Below are the code and all the weights of a small trained network. Each question names an input and a class and asks about switching units off, where a switched-off unit gives its printed mean instead of its output.

import numpy as np


def w(rows, s, z=0):
    codes = np.array(rows[::2]) - 128.0
    scale = np.full(codes.shape[1], s)
    scale[-1] = z or s
    return codes * scale


def norm(h):
    return h / np.sqrt((h * h).mean(-1, keepdims=True) + 1e-5)


def f(y):
    return np.maximum(y, 0)


def log_softmax(a):
    a = a - a.max(-1, keepdims=True)
    return a - np.log(np.exp(a).sum(-1, keepdims=True))


def net(x, mask):
    res = np.array(x, float).reshape(1, 7) / 4 @ E
    u = 0
    for l in range(2):
        y = f(norm(res) @ A[l][:, :-1].T + A[l][:, -1])
        res = res + np.where(mask[u : u + 8], y, B[l][:, -1]) @ B[l][:, :-1]
        u += 8
    return log_softmax(norm(res)[-1] @ U[:, :-1].T + U[:, -1])


A, B = {}, {}
E = w([
[185,112,180,173,239,86,75,253,207],'x0',
[49,101,90,40,126,89,62,207,58],'x1',
[172,194,59,157,105,108,100,149,113],'x2',
[112,106,186,210,38,138,120,171,78],'x3',
[123,130,128,125,125,129,130,130,131],'x4',
[65,204,169,154,152,77,124,103,134],'x5',
[99,34,49,205,151,33,189,113,124],'x6',
],0.0035)
A[0] = w([
[3,232,188,188,146,70,133,96,97,69],'L0N1',
[185,215,27,135,116,80,76,166,42,149],'L0N2',
[200,226,72,193,109,138,199,172,90,124],'L0N3',
[43,30,224,78,148,166,181,114,147,213],'L0N4',
[94,118,172,224,49,158,115,178,87,1],'L0N5',
[198,62,84,108,129,210,137,153,99,29],'L0N6',
[158,131,148,125,168,102,139,173,131,197],'L0N7',
[126,204,190,152,146,12,82,89,179,123],'L0N8',
],0.0047,0.0057)
B[0] = w([
[148,183,1,189,166,204,98,147,125,180],'L0N1',
[40,67,197,104,118,127,94,82,228,225],'L0N2',
[72,57,205,104,107,111,100,85,214,182],'L0N3',
[97,138,125,137,80,94,53,100,215,253],'L0N4',
[250,127,192,211,54,38,56,104,13,142],'L0N5',
[162,131,2,174,144,211,95,152,109,139],'L0N6',
[124,77,130,120,87,154,118,95,46,227],'L0N7',
[141,84,79,155,187,213,121,116,96,203],'L0N8',
],0.006,0.0048)
A[1] = w([
[199,38,99,106,64,169,137,156,136,118],'L1N1',
[122,73,45,172,113,27,209,111,114,16],'L1N2',
[208,162,169,192,126,157,240,90,194,59],'L1N3',
[171,153,83,8,226,87,161,77,179,7],'L1N4',
[119,200,154,76,107,180,117,121,132,109],'L1N5',
[161,129,184,170,214,78,114,255,171,120],'L1N6',
[199,196,189,70,91,203,113,157,106,60],'L1N7',
[70,180,91,106,55,109,200,63,77,4],'L1N8',
],0.0073,0.0019)
B[1] = w([
[116,226,99,175,194,123,109,77,116,235],'L1N1',
[125,182,205,117,165,170,168,211,157,240],'L1N2',
[61,106,75,20,121,81,43,198,75,220],'L1N3',
[125,162,194,250,26,92,111,140,60,223],'L1N4',
[163,71,98,168,169,99,185,181,158,220],'L1N5',
[184,146,98,56,69,165,204,36,110,253],'L1N6',
[82,116,143,163,165,87,207,150,134,203],'L1N7',
[254,97,133,88,163,150,126,112,123,219],'L1N8',
],0.0085,0.0035)
U = w([
[242,90,111,49,103,165,193,46,71,119],'0',
[142,150,192,218,41,67,106,132,18,122],'1',
[86,113,170,126,204,122,246,231,181,98],'2',
[128,103,112,128,143,114,101,113,141,249],'3',
[65,92,61,20,111,88,58,187,71,86],'4',
[101,93,141,134,108,121,72,64,245,88],'5',
[125,180,21,183,194,182,97,102,101,81],'6',
],0.012,0.013)

Each question gives the input, the list of numbers given to net, and the class t.
The units are the neurons (one row each of A and B). Each row of codes is followed by its name. A weight is (code - 128) times the scale printed after its matrix; where a second scale follows, it is the last column's (A, B and U).
mask holds one flag per neuron, layer by layer. A switched-off neuron (its flag False) gives its mean, the last column of its row in B, instead of its output. The means were averaged over made-up inputs and are rounded, as every weight is.
A unit's drop is (log p(t) with every unit on - log p(t) with that unit switched off) / (log p(t) with every unit on - log p(t) with every unit switched off).
The circuit of an input: a set's keep is (log p(t) with only the set's units on - log p(t) with every unit switched off) / (log p(t) with every unit on - log p(t) with every unit switched off). Starting from the 12 units with the biggest drops (on a tie, the unit counted first), units are removed one at a time, each time the one whose removal leaves the highest keep (on an exact tie, the one counted first), for as long as the keep stays at least 0.8.
units of the circuit, in order: the units of the circuit, biggest drop first
unit that matters most: the unit with the biggest drop
top k neurons: the k neurons with the biggest drops, biggest first
k most important neurons of layer l: the k neurons of layer l with the biggest drops, biggest first
input [7,-3,2,-5,-6,-7,2], class 0: units of the circuit, in order -> L1N6
input [-1,0,8,5,-4,-6,5], class 5: units of the circuit, in order -> L0N2, L0N3
input [-6,6,-5,-7,4,-1,6], class 1: 4 most important neurons of layer 1 -> L1N4, L1N6, L1N3, L1N2
input [1,-1,6,-1,2,0,-6], class 2: top 3 neurons -> L0N4, L1N5, L1N7
input [-7,-1,-6,6,4,-1,-8], class 2: top 3 neurons -> L1N7, L1N5, L1N6
input [-4,0,7,6,2,-1,-2], class 5: 3 most important neurons of layer 0 -> L0N2, L0N3, L0N7
input [2,-7,-5,2,-2,-6,4], class 4: top 2 neurons -> L1N3, L0N2
input [-6,-6,7,-1,-7,3,-7], class 2: top 3 neurons -> L1N5, L1N7, L0N4
input [-4,-7,-6,6,-1,5,-2], class 4: 2 most important neurons of layer 0 -> L0N2, L0N7
input [1,-3,-1,5,-4,5,-7], class 2: units of the circuit, in order -> L1N7, L1N5
input [7,3,7,1,-2,3,3], class 0: top 2 neurons -> L1N6, L0N4
input [4,-4,7,1,7,-8,4], class 6: 3 most important neurons of layer 0 -> L0N4, L0N6, L0N7
input [6,4,7,-3,1,6,4], class 5: top 4 neurons -> L0N2, L1N3, L1N8, L1N1
input [8,2,4,1,-2,-2,-2], class 0: units of the circuit, in order -> L1N6
input [0,0,-7,4,5,-8,6], class 6: top 3 neurons -> L1N1, L0N2, L0N6
input [-2,6,-8,4,-2,-6,0], class 5: top 2 neurons -> L0N4, L1N3
input [8,-1,8,-6,-2,4,-7], class 0: top 2 neurons -> L1N6, L0N4
input [4,6,-2,-3,-3,-7,4], class 6: 2 most important neurons of layer 1 -> L1N1, L1N3
input [-8,4,-4,8,6,-5,-1], class 0: top 3 neurons -> L1N8, L1N4, L0N2
input [8,3,0,-8,-2,0,-6], class 0: unit that matters most -> L1N6
input [1,6,-2,-1,1,7,-8], class 2: 2 most important neurons of layer 1 -> L1N5, L1N7
input [-5,0,-6,-4,3,-2,1], class 5: top 2 neurons -> L0N4, L1N6
input [-6,7,-7,-8,7,6,4], class 1: 3 most important neurons of layer 0 -> L0N2, L0N7, L0N3
input [-6,-3,2,5,-2,-1,4], class 0: top 2 neurons -> L1N8, L1N4
input [-5,2,-2,-5,0,-7,-4], class 6: units of the circuit, in order -> L1N1, L1N6
input [-4,-3,1,6,-7,8,-3], class 6: top 2 neurons -> L0N1, L1N4
input [5,7,6,-8,6,-6,4], class 1: top 3 neurons -> L1N4, L0N4, L1N3
input [1,0,0,2,7,8,5], class 6: units of the circuit, in order -> L0N1
